The rows lie along a hidden order. The number after each row says roughly how far along it the row is, from 0 to 15. A new part has a new order.
[-10.3 -39.9  -3.5   6.9   2.8  26.4 -25.2  11.0 -17.3   8.9 -14.7  20.5
 -17.5  -1.9  38.6 -16.1  -1.6 -22.2   3.4  -2.3 -15.5  17.0  15.5  15.3
   8.7 -18.4 -40.7 -33.3 -15.6  32.7  10.2   7.9   1.0  -1.9 -23.5 -12.7
   6.5   3.5  -8.7  25.2 -21.6   1.3   4.7  21.4  10.2  -4.2 -15.4   0.3
  20.9 -30.1 -19.0 -25.1  15.2  -7.8   1.6  21.3 -13.4] -> 14
[  1.4 -50.5  -1.2   7.9   2.4  18.4  -2.6  26.9 -36.9   4.1 -24.6  21.7
  32.2 -12.2 -34.1  -6.1  25.6  -3.1  38.4 -13.3 -24.8  26.9 -16.7 -17.5
   2.0  -3.8  -7.6 -23.6   9.8  11.4  13.5  13.7  16.4  13.9  -4.0   2.8
  14.3 -26.4 -23.2  10.4  -8.9  -5.1  -9.4   8.8  -5.3 -17.6 -18.2 -16.0
   8.9 -21.2   1.8  -4.5  -7.7  -1.8  34.6  -0.8  12.6] -> 1
[-12.9 -11.4   9.4   2.5  26.2  16.4  -3.7  10.7  -9.9   9.4 -36.8  -5.7
  12.6   1.9  17.5  -5.2   0.0 -21.9 -14.3   4.0   3.1  -4.9  -7.5  51.3
  12.7  -8.8 -10.3  11.0  -6.4  25.6 -29.4  15.3   0.4   3.2  16.1 -12.1
  -8.0 -11.0 -38.2  34.5 -29.3  -1.0  10.3  10.4  13.8  27.8   9.2   2.7
   0.3 -20.6  12.3 -17.5 -12.3 -10.0  11.5 -16.8  -0.7] -> 12
[ -3.1 -30.9 -15.1  17.8  23.4  24.8 -21.1  -7.4 -14.1   6.7  -4.0   7.3
 -32.0   1.0 -13.0 -11.4  -3.8   3.0   5.2 -10.6   8.9  37.3   0.2   8.0
   7.2 -21.8 -32.8 -64.5 -24.4  11.4  22.8   9.2  18.5 -22.5 -38.0  18.1
  22.5  -0.1  -1.1   7.1  -5.7  -4.7   1.2   4.2   4.0 -18.0 -10.0 -24.9
  24.7  -1.8 -24.3 -11.1  13.4   2.2  19.5  53.8   3.0] -> 0
[ -3.1 -32.1   1.3  -5.5 -14.7  11.2   1.8 -14.4  10.2 -12.5  -1.5  23.1
  -8.7  10.3  24.9  21.6   8.0  -1.6   3.6  17.7  -0.9   5.4  26.3 -19.7
  -1.5  -9.7  -7.0 -67.3  10.1  11.3  10.2  -4.2 -10.5  20.4 -10.8 -21.3
   6.7   9.3  47.9  -4.2  -3.6  -6.0  -4.2  -5.4 -12.0  23.0   2.9 -32.2
 -13.9  -3.1 -35.3  -5.8 -14.7  19.1   4.4  23.1   0.1] -> 14
[ -6.4 -48.5   5.1  14.2  -4.5  14.0  -6.5  11.2 -26.9   5.9 -24.6  22.7
  43.7 -11.2  -5.7   0.2  24.5   7.4   3.5 -12.8 -27.5  57.7 -28.6   6.1
   2.6  -6.1  -0.9   1.2  12.7  51.5 -23.4   4.5   7.3   6.0  12.9 -15.1
  19.7 -29.7  -9.2  28.1 -14.6 -24.1  -9.2   1.0  -6.9  -5.2   0.7 -19.4
  23.3  22.0  -5.1  -6.1 -28.6  -1.5  23.0  -4.9   0.6] -> 5
[  2.4  13.5   2.5  -0.5 -31.5  -7.5  18.5 -40.6 -12.3  -1.6   3.2 -12.8
 -27.7 -12.0 -28.0   8.3  55.1   3.2  14.5 -21.2   2.3   6.1  -3.6 -48.1
  -3.6  19.0  -6.1 -14.0   4.8  -7.4  15.6 -24.8  -0.9 -14.1  -7.3  13.9
  -0.5 -28.0   4.8  -1.4 -14.7  22.5  -3.8  18.4   8.1 -12.6   2.7  -6.9
   1.0  10.8   9.8   2.7   0.0  14.0  -7.0 -39.4  14.3] -> 13
[  2.2 -30.8  -4.2  15.0  16.0  27.1 -14.2  13.8 -42.8  -4.0  -1.9  14.0
 -15.9   6.3   2.4   0.9  11.0  15.6  11.1 -10.5 -25.3  22.0  19.6  20.7
  -1.2 -14.0 -24.1 -46.9 -17.4   3.2  16.9  20.4 -13.3  14.2 -29.8   5.1
  17.7  -3.9 -34.6  -7.7  -4.4  13.7  -7.0  12.3  14.1  -6.0 -15.0   2.0
  24.6 -17.9 -32.0 -49.2   2.1  -9.8  18.4  39.5   6.5] -> 14
[  6.6  34.6 -15.8  21.9  41.2  29.8  -8.7  -5.6  19.4   5.1  28.3 -22.3
 -45.4   5.8 -11.8 -27.9 -19.5   8.3 -25.1  -3.6   9.2 -26.3  15.1  18.9
  11.6 -13.5  -1.7 -31.3 -44.6 -17.8 -23.4   5.6   8.8 -26.0 -20.8  13.0
   3.9  24.5 -10.8  10.3   8.0  -6.5  11.2   6.9  15.6  -0.7  17.1  11.3
   2.2   7.2   4.1 -22.7  13.0   6.6 -13.4  17.6  -7.5] -> 1
[ 14.6  28.2  -5.0  -1.9  -3.4  -0.4  15.4  -7.1   9.9  -2.6  35.6 -29.1
 -10.2  -8.9 -55.7   8.5  21.0  11.6  33.9 -12.6  -8.3 -13.6   1.4 -36.9
  -7.6   4.8  27.3   8.7  15.8 -28.4 -16.2 -12.1  -7.5   7.5   1.8   4.7
  -2.7 -19.7 -10.0   3.5  21.9   1.7  -5.3   8.0 -11.9 -12.9  18.6   7.8
 -17.1 -15.8  16.1   6.7  -5.1  13.2   3.5 -27.8  -0.5] -> 1
[ -1.3 -15.6  -6.9  -1.5  11.4  18.5  -1.5 -22.1  10.8  -3.0   1.7  -1.3
 -15.3   2.7  30.4  17.2   7.1   3.0  -6.3  24.8   0.6  -7.2  17.4  -6.4
   2.5 -17.6 -12.8 -74.4 -13.5  11.9  13.4  29.5  -3.3  11.7 -39.0  12.3
   7.1  17.1  13.7   2.4 -10.1  -8.5  -1.5  -7.0 -14.5   7.7  12.7 -25.3
 -34.4 -13.5 -15.7 -24.9 -11.6  15.4  38.1  37.4  12.1] -> 1
[ -4.3 -19.5   8.4  12.7 -25.5   6.4 -11.0  24.3 -15.1  -8.6 -23.0  45.5
  27.9  -8.5 -25.9 -17.5  -1.7  11.6  26.4  -6.0 -37.4  36.2 -22.6 -20.5
  -5.8   9.1 -11.2  10.9   6.8  18.6  31.3  -4.4  16.4   4.1  11.7  15.0
   6.5 -14.5  -0.1  -1.0 -23.2  -9.2  -7.9   0.5   7.2   0.4 -23.0   4.1
  28.3  -4.8   7.2  33.3   0.5  -4.6   4.0  -0.8  11.9] -> 8
[ -1.5   4.1   0.1  27.3  24.8  -7.1   2.6 -16.6  34.6  -4.5   3.6  -3.9
 -25.5   5.7   9.2 -18.6 -20.0  -1.1 -35.0   9.6 -10.1 -17.2  11.3  39.4
  10.7  -6.3 -13.4 -42.0 -30.0   8.5 -25.9   5.3  28.5 -11.8  -6.7   2.6
  -6.1  23.9  18.0   9.1 -10.0 -10.2  13.1   3.5  19.0  53.6  10.9  -3.8
 -12.0  10.4  32.5  -5.0   2.9  15.6  -8.6  -5.6 -16.1] -> 14
[ -4.0 -18.0  -5.8   8.0  27.7  23.1  -8.7  32.3  -1.1  -0.4 -11.3  10.1
   2.8   4.2  31.0   2.2  12.0   2.1 -15.9  11.7 -16.8  16.1  11.8   5.6
  -4.3  -7.4   6.7 -14.7   6.8  31.0 -30.5  11.4   2.1   9.8 -10.5 -32.4
  -2.2  21.2  30.3  17.5  -8.6 -10.1 -13.9  -6.1 -33.9  11.4 -20.3  -2.3
   1.1  -8.7  -6.9 -18.9  17.3  -2.2  26.3  26.6 -15.5] -> 7
[  3.1 -31.5   0.8   4.3  10.0  23.9  -3.0  -6.7 -15.1  -5.9  -0.5   4.3
 -17.2   6.4 -35.6  -8.9   4.1   1.1  26.4 -18.0   4.7  19.7   1.6  19.3
   8.3  -8.2 -26.6 -56.5   0.1  -3.8  73.6   5.0  15.7   2.1 -29.9  17.0
  21.6   4.3  -8.9 -13.4   8.0  14.1  15.8  18.5  20.8  -7.3 -10.8 -29.9
  18.5  -0.7  -9.0 -19.8   2.3   9.8  27.9  41.1  10.9] -> 5
[  7.0 -11.8  -5.7  -2.9 -12.3   4.4  16.9 -18.4  -3.5  -0.7  19.1   3.5
 -14.4  -6.9 -55.2  12.1  22.8  23.6  32.5 -21.5   8.1  19.6  -3.5 -34.6
  -1.9   4.2  -8.3 -35.5  12.1  -2.6  12.7  -9.4   0.9  -1.5 -19.3   7.1
  17.9 -22.0  -8.3  -3.3  17.2   7.9  -8.3   8.9  -0.4 -16.1   4.8 -27.3
 -12.7  12.7  -3.7  17.8 -17.1  16.5   6.9 -10.5  10.9] -> 0
[ -7.5 -13.2  19.8  21.5  24.9  14.4  -7.9   6.4 -27.1  -5.0 -23.9   9.5
  32.0   0.8  19.5   6.0   6.2   5.3 -11.2   7.0 -28.8  -0.7   2.3  56.7
   2.0  -8.4  -1.5 -30.8 -13.8  30.0 -27.1  32.2   5.8  24.0   0.3   3.7
  -6.3   6.4 -34.3   6.8 -24.7  -1.7  -5.9  -1.9   6.5  29.8  -5.4   7.9
  -6.8  -7.5 -12.1 -30.5 -19.8  -2.8  24.4  -1.4  -0.9] -> 15
[ -1.0 -33.9  -2.7  -0.2  -2.5   1.6 -13.5  13.5  -8.0   4.9  -8.5  37.1
  24.9  -6.9  -5.6 -23.6   5.5 -16.7  14.8   8.4  -9.5  20.0 -11.9 -38.6
  -8.3  -0.5   5.0  15.0  18.0  10.6  38.5  -8.0  23.3   4.9 -11.5  -1.1
  -3.7 -13.3  18.2  19.4  -0.9 -15.9  -9.9  -5.6 -29.2  -6.9 -25.0  -3.6
   6.2 -16.3  17.9  28.9   8.3  -4.4  14.7  -1.9   0.7] -> 0
[  5.5  28.2  -0.4   5.6   4.9 -18.5   7.4  -6.3  49.2 -11.6  15.4  -9.8
 -11.1  17.2  19.3  -3.0 -21.0   0.5 -35.4  10.7  38.8 -38.7  20.9  12.8
   3.5   1.2  11.0   2.3   1.0  -1.0 -19.7  -5.7  -0.1  -2.9  -0.4  -2.9
 -22.1  22.0  32.0 -11.9   7.8  -6.8   9.1  -3.0   5.9  37.6   6.2   7.4
  -2.8  22.6  18.4   2.3  15.8  13.9 -16.1  -3.0 -20.9] -> 15
[ -2.1 -45.9   6.3  -0.8 -49.0  17.2 -19.3   0.7 -29.3   7.1 -18.5  37.7
   6.3 -19.5   3.1 -15.5  -0.7  22.2  35.4  -8.0 -35.6  38.4 -16.3  -6.7
   3.6 -11.0 -14.1 -14.6  -8.9  23.8  -5.3   3.4   1.4  -3.0   8.5   3.2
  19.1 -10.1 -26.3  14.4 -19.6  -8.0  -6.6   5.0   4.9 -11.1   7.4 -11.1
  21.4 -10.7 -34.9  18.4 -13.3  -4.2 -10.5   7.1   7.3] -> 10
[  0.2 -36.9  -5.3 -15.0 -39.1   8.1   3.5 -17.8  -7.3 -15.7  -0.5  -8.3
  -8.9  -9.4 -15.7  13.3  12.4   4.7   3.7 -23.9   3.0  19.6  -5.1 -22.7
  -7.6  18.7 -10.2 -31.3  23.2  16.5  26.5 -23.0 -12.2  -4.9   0.9 -17.9
  16.7  -3.6  41.2 -21.8  12.7   7.8  -7.9   7.9   5.1 -25.6  -6.2  -9.7
  30.4  31.4 -21.9  -3.2  11.0   5.3  -7.2   9.0  -0.2] -> 15
[ -0.4 -17.8   4.5  -7.0 -12.1   4.7  14.8  -6.4  -4.6 -16.9  -1.9   1.7
  19.6   2.7   0.9  26.3  20.9  -2.2  30.5  -1.2  -3.6  19.5   3.0 -21.7
 -12.2   8.8   2.7 -42.5  30.4   9.4  31.7   6.6  -1.2  23.1   2.5  -9.1
  -6.5 -17.5  37.0  -6.1  -2.7   8.2 -13.2  -1.9 -24.2  23.5 -28.6 -22.9
  -4.1   5.2  13.8   0.5  -8.7  12.0  26.7  -5.0  10.9] -> 15
[ -0.1  38.5   4.2   4.8   1.6  10.9  -0.9   4.5   1.7   4.2   9.4 -12.2
 -21.6   3.9  10.5  -0.2 -13.1   5.6   4.6  11.2  -8.6 -47.7  23.4  29.3
  10.4 -10.5  -3.9  -4.3 -26.6 -25.7 -18.6   9.8  -5.3   1.3  -4.7   3.0
 -15.3  17.5 -25.3   3.9  -6.2  16.6  14.8  11.7   9.9  24.3  16.7  28.0
  -7.6 -30.6  -9.2 -13.7  15.3  -5.6 -15.7  -3.8   0.8] -> 14
[ 10.4  42.5   3.3  10.6  -1.7 -14.4  14.4 -36.1   8.5  -2.9  29.9 -33.9
 -27.3 -11.1 -57.3   7.8  -7.6  23.9  21.2 -16.5   5.3 -28.2   3.2 -16.0
  -1.2   8.8  19.7  -5.7  -9.2 -32.4   2.0 -18.0  10.7 -12.0  -9.4  22.0
  -3.1 -13.7 -15.5 -12.2   7.3   8.3   7.4   8.0  11.6 -10.8  27.1   7.1
 -16.1   8.0   8.0  15.8 -12.1   9.4  -8.0 -21.3  10.9] -> 1
